Here is a tiny trained network, its code and every weight. The questions are about switching its units off for an input and a class, where a switched-off unit gives its printed mean instead of its output.

import numpy as np


def w(rows, s, z=0):
    codes = np.array(rows[::2]) - 128.0
    scale = np.full(codes.shape[1], s)
    scale[-1] = z or s
    return codes * scale


def norm(h):
    return h / np.sqrt((h * h).mean(-1, keepdims=True) + 1e-5)


def f(y):
    return y / 2 * (1 + np.tanh(0.7978845608 * (y + 0.044715 * y**3)))


def log_softmax(a):
    a = a - a.max(-1, keepdims=True)
    return a - np.log(np.exp(a).sum(-1, keepdims=True))


def net(x, mask):
    res = np.array(x, float).reshape(1, 4) / 4 @ E
    u = 0
    for l in range(2):
        y = f(norm(res) @ A[l][:, :-1].T + A[l][:, -1])
        res = res + np.where(mask[u : u + 10], y, B[l][:, -1]) @ B[l][:, :-1]
        u += 10
    return log_softmax(norm(res)[-1] @ U[:, :-1].T + U[:, -1])


A, B = {}, {}
E = w([
[51,78,128,133,225,99,162],'x0',
[151,122,179,160,165,38,204],'x1',
[230,103,109,107,178,139,92],'x2',
[248,46,161,106,32,63,107],'x3',
],0.012)
A[0] = w([
[140,89,115,125,94,113,115,248],'0.n1',
[159,124,115,125,111,178,91,166],'0.n2',
[19,131,105,122,75,210,73,26],'0.n3',
[121,115,145,139,132,163,127,55],'0.n4',
[255,110,135,126,22,123,104,235],'0.n5',
[197,143,149,133,83,93,142,2],'0.n6',
[160,75,124,106,124,125,102,2],'0.n7',
[102,129,153,136,94,33,189,94],'0.n8',
[154,13,115,119,156,113,98,127],'0.n9',
[58,100,93,112,106,150,112,20],'0.n10',
],0.026,0.0038)
B[0] = w([
[166,131,101,130,144,147,109,167],'0.n1',
[125,178,128,110,168,150,123,171],'0.n2',
[42,153,179,137,164,178,181,209],'0.n3',
[186,165,172,148,111,150,121,130],'0.n4',
[233,116,3,116,93,92,101,252],'0.n5',
[131,133,109,153,142,25,89,177],'0.n6',
[138,64,123,142,151,105,153,157],'0.n7',
[75,174,194,109,84,142,110,185],'0.n8',
[137,30,146,212,176,102,108,182],'0.n9',
[108,130,196,141,214,170,97,164],'0.n10',
],0.034,0.027)
A[1] = w([
[225,92,146,98,208,39,72,150],'1.n1',
[84,188,168,194,129,53,194,131],'1.n2',
[184,72,112,172,105,171,156,62],'1.n3',
[146,39,87,170,237,254,126,102],'1.n4',
[140,242,19,110,150,224,165,101],'1.n5',
[153,227,77,97,212,134,15,253],'1.n6',
[25,93,232,204,88,149,148,34],'1.n7',
[45,115,221,171,171,76,212,131],'1.n8',
[117,158,135,137,90,146,166,95],'1.n9',
[209,29,93,132,117,53,86,50],'1.n10',
],0.018,0.0044)
B[1] = w([
[137,131,139,182,104,79,106,225],'1.n1',
[4,112,96,179,126,121,74,185],'1.n2',
[72,118,73,164,120,105,91,151],'1.n3',
[142,204,110,113,43,84,48,215],'1.n4',
[85,144,116,12,88,168,162,179],'1.n5',
[86,75,144,105,32,193,45,208],'1.n6',
[157,207,125,136,205,140,193,238],'1.n7',
[113,154,197,160,161,128,114,250],'1.n8',
[127,116,143,124,162,128,84,139],'1.n9',
[164,169,61,146,195,64,167,239],'1.n10',
],0.027,0.02)
U = w([
[194,21,168,112,121,131,213,3],'0',
[130,145,86,43,61,187,89,85],'1',
[65,185,225,187,222,142,154,216],'2',
[252,82,5,173,102,13,65,172],'3',
],0.012,0.0055)

Each question gives the input, the list of numbers given to net, and the class t.
The units are the neurons (one row each of A and B). Each row of codes is followed by its name. A weight is (code - 128) times the scale printed after its matrix; where a second scale follows, it is the last column's (A, B and U).
mask holds one flag per neuron, layer by layer. A switched-off neuron (its flag False) gives its mean, the last column of its row in B, instead of its output. The means were averaged over made-up inputs and are rounded, as every weight is.
A unit's drop is (log p(t) with every unit on - log p(t) with that unit switched off) / (log p(t) with every unit on - log p(t) with every unit switched off).
The circuit of an input: a set's keep is (log p(t) with only the set's units on - log p(t) with every unit switched off) / (log p(t) with every unit on - log p(t) with every unit switched off). Starting from the 12 units with the biggest drops (on a tie, the unit counted first), units are removed one at a time, each time the one whose removal leaves the highest keep (on an exact tie, the one counted first), for as long as the keep stays at least 0.8.
circuit, biggest first: the units of the circuit, biggest drop first
most important unit: the unit with the biggest drop
top k neurons: the k neurons with the biggest drops, biggest first
top k neurons in layer l: the k neurons of layer l with the biggest drops, biggest first
drop when u is switched off: that unit's drop, to one decimal
input [7,4,-3,-1], class 2: most important unit -> 0.n5
input [-8,3,6,-6], class 1: circuit, biggest first -> (0.n9 1.n5)
input [0,-7,5,0], class 1: top 2 neurons in layer 0 -> (0.n2 0.n3)
input [7,-3,7,-4], class 2: top 3 neurons -> (0.n5 0.n1 0.n6)
input [-1,2,7,-6], class 1: top 4 neurons -> (0.n9 0.n3 0.n5 0.n6)
input [-3,5,4,-5], class 1: top 4 neurons -> (0.n8 0.n3 0.n9 0.n5)
input [-1,5,-5,2], class 1: top 2 neurons -> (0.n8 0.n3)
input [-5,-8,3,-4], class 2: top 2 neurons -> (0.n3 0.n5)
input [-3,-4,5,-1], class 1: top 2 neurons in layer 1 -> (1.n5 1.n6)
input [-1,-4,1,1], class 1: top 4 neurons in layer 0 -> (0.n2 0.n3 0.n6 0.n9)
input [8,7,5,4], class 2: top 2 neurons in layer 0 -> (0.n5 0.n8)
input [7,3,0,-3], class 2: drop when 0.n5 is switched off -> 6.8
input [4,1,-2,-5], class 2: drop when 0.n5 is switched off -> 4.8
input [-6,-6,-3,0], class 1: drop when 1.n9 is switched off -> 0.0
input [6,3,-2,-5], class 2: top neuron in layer 0 -> (0.n5)
